Below are the code and all the weights of a small trained network. Each question names an input and a target symbol and asks about switching units off, where a switched-off unit gives its printed mean instead of its output.

import numpy as np


def w(rows, s, z=0):
    codes = np.array(rows[::2]) - 128.0
    scale = np.full(codes.shape[1], s)
    scale[-1] = z or s
    return codes * scale


def f(y):
    return np.maximum(y, 0)


def softmax(a):
    e = np.exp(a - a.max(-1, keepdims=True))
    return e / e.sum(-1, keepdims=True)


def log_softmax(a):
    a = a - a.max(-1, keepdims=True)
    return a - np.log(np.exp(a).sum(-1, keepdims=True))


def net(x, mask):
    ids = ['βδεζθλμπψω'.index(c) for c in x.split()]
    T = len(ids)
    res = E[ids] + P[:T]
    r = res
    for j in range(3):
        rows = slice(2 * j, 2 * j + 2)
        q, k, v = (r @ M[0][rows].T for M in (Q, K, V))
        z = softmax(np.where(np.tri(T) > 0, q @ k.T / 2**0.5, -1e9)) @ v
        o = O[0][rows]
        res = res + np.where(mask[j], z, o[:, -1]) @ o[:, :-1]
    y = f(res @ A[0][:, :-1].T + A[0][:, -1])
    res = res + np.where(mask[3:7], y, B[0][:, -1]) @ B[0][:, :-1]
    return log_softmax(res[-1] @ U[:, :-1].T + U[:, -1])


Q, K, V, O, A, B = {}, {}, {}, {}, {}, {}
E = w([
[200,110,128,59,99,182],'β',
[184,62,158,133,49,148],'δ',
[128,83,134,142,117,167],'ε',
[83,115,171,155,137,108],'ζ',
[219,178,117,175,116,117],'θ',
[129,93,65,172,134,103],'λ',
[50,139,83,79,93,160],'μ',
[188,67,99,129,158,77],'π',
[91,227,113,150,255,122],'ψ',
[141,165,60,96,155,217],'ω',
],0.022)
P = w([
[96,71,125,151,180,95],'0',
[75,17,141,139,123,75],'1',
[112,102,202,124,125,167],'2',
[132,75,127,149,153,130],'3',
[125,76,135,147,129,112],'4',
[2,137,198,27,62,68],'5',
[103,142,202,112,122,176],'6',
[190,103,158,172,161,220],'7',
[217,86,113,180,142,175],'8',
[190,119,166,160,137,216],'9',
[139,118,90,119,143,129],'10',
[144,145,124,131,125,138],'11',
[31,136,140,47,82,90],'12',
],0.007)
Q[0] = w([
[186,47,238,207,76,3],'h0',
[193,201,121,81,150,143],'h0',
[30,171,85,241,79,68],'h1',
[144,128,107,186,143,160],'h1',
[124,247,2,75,191,154],'h2',
[83,138,165,69,83,109],'h2',
],0.0077)
K[0] = w([
[243,76,170,106,82,42],'h0',
[132,195,133,103,186,127],'h0',
[25,100,105,199,168,90],'h1',
[208,95,179,124,222,255],'h1',
[109,194,7,139,141,230],'h2',
[28,148,214,150,97,112],'h2',
],0.0077)
V[0] = w([
[223,125,183,138,170,91],'h0',
[140,168,156,160,49,14],'h0',
[157,105,227,146,151,219],'h1',
[2,177,137,252,130,128],'h1',
[99,18,187,132,84,147],'h2',
[118,140,166,171,156,74],'h2',
],0.0096)
O[0] = w([
[79,182,4,149,155,82,179],'h0',
[166,180,56,177,229,113,76],'h0',
[66,121,97,125,100,37,173],'h1',
[174,117,84,189,135,235,2],'h1',
[156,117,80,167,111,40,169],'h2',
[182,91,135,188,170,2,96],'h2',
],0.0082,0.0094)
A[0] = w([
[169,111,205,47,47,164,84],'n0',
[203,87,50,136,169,48,152],'n1',
[179,3,116,161,164,110,144],'n2',
[83,143,252,197,136,100,254],'n3',
],0.0063,0.0053)
B[0] = w([
[230,157,209,255,235,134,200],'n0',
[189,83,81,74,101,213,252],'n1',
[90,83,77,99,114,73,187],'n2',
[71,158,76,180,149,153,167],'n3',
],0.0066,0.013)
U = w([
[119,126,224,83,101,56,237],'β',
[163,90,162,110,2,100,74],'δ',
[62,65,169,158,13,125,107],'ε',
[82,88,135,225,116,106,74],'ζ',
[229,237,130,150,68,108,100],'θ',
[102,120,72,100,35,209,254],'λ',
[186,66,184,130,64,182,42],'μ',
[147,78,144,48,196,93,70],'π',
[70,111,162,148,223,101,89],'ψ',
[160,113,181,45,79,173,36],'ω',
],0.0063,0.0039)

Each question gives the input, a string of symbols that net reads in full, and the target symbol t.
The units are the heads (2 rows each of Q, K, V and O) and the neurons (one row each of A and B). Each row of codes is followed by its name. A weight is (code - 128) times the scale printed after its matrix; where a second scale follows, it is the last column's (O, A, B and U).
mask holds one flag per unit, heads first, then neurons. A switched-off unit (its flag False) gives its mean, the last column of its rows in O or B, instead of its output. The means were averaged over made-up inputs and are rounded, as every weight is.
A unit's drop is (log p(t) with every unit on - log p(t) with that unit switched off) / (log p(t) with every unit on - log p(t) with every unit switched off).
The circuit of an input: a set's keep is (log p(t) with only the set's units on - log p(t) with every unit switched off) / (log p(t) with every unit on - log p(t) with every unit switched off). Starting from all 7 units, units are removed one at a time, each time the one whose removal leaves the highest keep (on an exact tie, the one counted first), for as long as the keep stays at least 0.8.
units of the circuit, in order: the units of the circuit, biggest drop first
most important unit: the unit with the biggest drop
k most important neurons: the k neurons with the biggest drops, biggest first
heads that matter: for each layer, one digit per head in row order, 1 if its drop is at least 0.15 and else 0, layers parted by /
drop when u is switched off: that unit's drop, to one decimal
input ω ε ψ, target λ: units of the circuit, in order -> h1, h2
input λ δ π ω δ ω, target ω: units of the circuit, in order -> h0
input π δ π π λ π ω π δ ω μ β μ, target μ: units of the circuit, in order -> h0, n0, h1
input π λ δ π ω, target μ: heads that matter -> 101
input δ β λ ψ ε ψ ζ π δ π π λ, target λ: units of the circuit, in order -> h1, n0
input π ε δ ω ζ μ ψ, target λ: units of the circuit, in order -> h2, h1
input δ π π δ ε π δ π ψ λ ω π ω, target ω: units of the circuit, in order -> h2, h0, n0
input θ ε μ, target μ: units of the circuit, in order -> h0, n0
input ω π ω ω ψ π ζ δ θ π π ψ β, target β: units of the circuit, in order -> h1, n1
input ε π ζ δ λ, target λ: 2 most important neurons -> n1, n0
input β π π δ π ω, target β: drop when n0 is switched off -> 0.4
input ζ π β ω π δ ω, target β: drop when n0 is switched off -> 0.3
input π ψ π δ ζ, target ζ: drop when h0 is switched off -> 0.0
input δ μ δ ε π π λ π ψ β, target β: most important unit -> h1
